Here is a tiny trained network, its code and every weight. The questions are about switching its units off for an input and a class, where a switched-off unit gives its printed mean instead of its output.

import numpy as np


def w(rows, s, z=0):
    codes = np.array(rows[::2]) - 128.0
    scale = np.full(codes.shape[1], s)
    scale[-1] = z or s
    return codes * scale


def norm(h):
    return h / np.sqrt((h * h).mean(-1, keepdims=True) + 1e-5)


def f(y):
    return y / 2 * (1 + np.tanh(0.7978845608 * (y + 0.044715 * y**3)))


def log_softmax(a):
    a = a - a.max(-1, keepdims=True)
    return a - np.log(np.exp(a).sum(-1, keepdims=True))


def net(x, mask):
    res = np.array(x, float).reshape(1, 7) / 4 @ E
    u = 0
    for l in range(2):
        y = f(norm(res) @ A[l][:, :-1].T + A[l][:, -1])
        res = res + np.where(mask[u : u + 3], y, B[l][:, -1]) @ B[l][:, :-1]
        u += 3
    return log_softmax(norm(res)[-1] @ U[:, :-1].T + U[:, -1])


A, B = {}, {}
E = w([
[140,140,100,119,254],'x0',
[155,70,117,84,158],'x1',
[246,2,181,99,91],'x2',
[213,151,154,25,77],'x3',
[188,198,19,94,51],'x4',
[19,95,196,171,144],'x5',
[171,143,43,89,155],'x6',
],0.0054)
A[0] = w([
[213,148,197,127,105,178],'L0N0',
[165,135,245,41,174,222],'L0N1',
[141,122,90,108,187,2],'L0N2',
],0.011,0.004)
B[0] = w([
[75,16,3,214,92,209],'L0N0',
[62,95,36,29,148,254],'L0N1',
[129,244,206,141,45,135],'L0N2',
],0.0057,0.0059)
A[1] = w([
[52,136,203,211,121,254],'L1N0',
[173,235,70,80,199,178],'L1N1',
[75,188,141,106,2,123],'L1N2',
],0.0093,0.0043)
B[1] = w([
[117,126,98,142,197,254],'L1N0',
[23,135,176,112,1,247],'L1N1',
[214,200,25,156,131,191],'L1N2',
],0.016,0.0054)
U = w([
[3,115,107,75,109,221],'0',
[132,213,29,235,163,198],'1',
[45,84,199,167,244,100],'2',
[205,170,194,153,149,23],'3',
[220,179,244,122,134,9],'4',
[80,229,106,101,4,175],'5',
[226,34,37,54,121,176],'6',
[195,176,225,123,131,2],'7',
],0.013,0.0073)

Each question gives the input, the list of numbers given to net, and the class t.
The units are the neurons (one row each of A and B). Each row of codes is followed by its name. A weight is (code - 128) times the scale printed after its matrix; where a second scale follows, it is the last column's (A, B and U).
mask holds one flag per neuron, layer by layer. A switched-off neuron (its flag False) gives its mean, the last column of its row in B, instead of its output. The means were averaged over made-up inputs and are rounded, as every weight is.
A unit's drop is (log p(t) with every unit on - log p(t) with that unit switched off) / (log p(t) with every unit on - log p(t) with every unit switched off).
The circuit of an input: a set's keep is (log p(t) with only the set's units on - log p(t) with every unit switched off) / (log p(t) with every unit on - log p(t) with every unit switched off). Starting from all 6 units, units are removed one at a time, each time the one whose removal leaves the highest keep (on an exact tie, the one counted first), for as long as the keep stays at least 0.8.
circuit, biggest first: the units of the circuit, biggest drop first
most important unit: the unit with the biggest drop
k most important neurons: the k neurons with the biggest drops, biggest first
top k neurons in layer l: the k neurons of layer l with the biggest drops, biggest first
drop when u is switched off: that unit's drop, to one decimal
input [-1,-1,6,3,3,7,-1], class 6: most important unit -> L1N1
input [-5,-1,8,-6,-2,5,0], class 2: top 2 neurons in layer 1 -> L1N1; L1N2
input [-5,-1,-6,7,-6,1,-3], class 1: top 2 neurons in layer 1 -> L1N2; L1N1
input [1,6,-6,-7,8,-3,-7], class 5: circuit, biggest first -> L1N1; L0N0
input [-6,6,0,0,1,-4,8], class 5: circuit, biggest first -> L1N0; L1N1
input [-3,-4,7,-7,-5,-3,-1], class 2: 2 most important neurons -> L1N2; L1N1
input [-3,-3,4,-6,-2,-5,6], class 6: circuit, biggest first -> L1N1; L1N0
input [-3,6,-1,-3,-8,-2,5], class 2: circuit, biggest first -> L1N1; L1N2
input [2,6,-5,-1,-5,1,1], class 2: 2 most important neurons -> L1N2; L1N0
input [3,8,5,-5,1,8,2], class 2: top 2 neurons in layer 0 -> L0N0; L0N1
input [6,4,-3,0,3,4,-6], class 2: 3 most important neurons -> L0N1; L1N0; L1N2
input [-4,-2,7,-1,-5,-2,-5], class 6: 3 most important neurons -> L1N1; L0N1; L0N0
input [-1,-6,2,6,-7,-3,-1], class 6: 2 most important neurons -> L1N1; L0N0
input [-8,-6,5,-1,3,-4,5], class 6: top 2 neurons in layer 0 -> L0N0; L0N2
input [-5,1,-3,-3,-4,-3,4], class 1: circuit, biggest first -> L1N1
input [-4,-8,2,-2,-3,5,-3], class 1: circuit, biggest first -> L1N2; L1N1
input [4,-3,-3,-2,-7,-8,-8], class 2: circuit, biggest first -> L1N2; L1N1
input [-4,-5,6,-2,-3,0,-4], class 2: 3 most important neurons -> L1N1; L1N2; L1N0
input [-6,2,5,-8,-5,5,4], class 2: 2 most important neurons -> L1N2; L1N1
input [0,-6,4,-1,0,5,-7], class 2: most important unit -> L0N2
input [-5,7,-4,-6,4,8,0], class 1: drop when L1N2 is switched off -> 0.1
input [-8,-7,-1,0,8,6,-8], class 1: drop when L1N0 is switched off -> 0.0
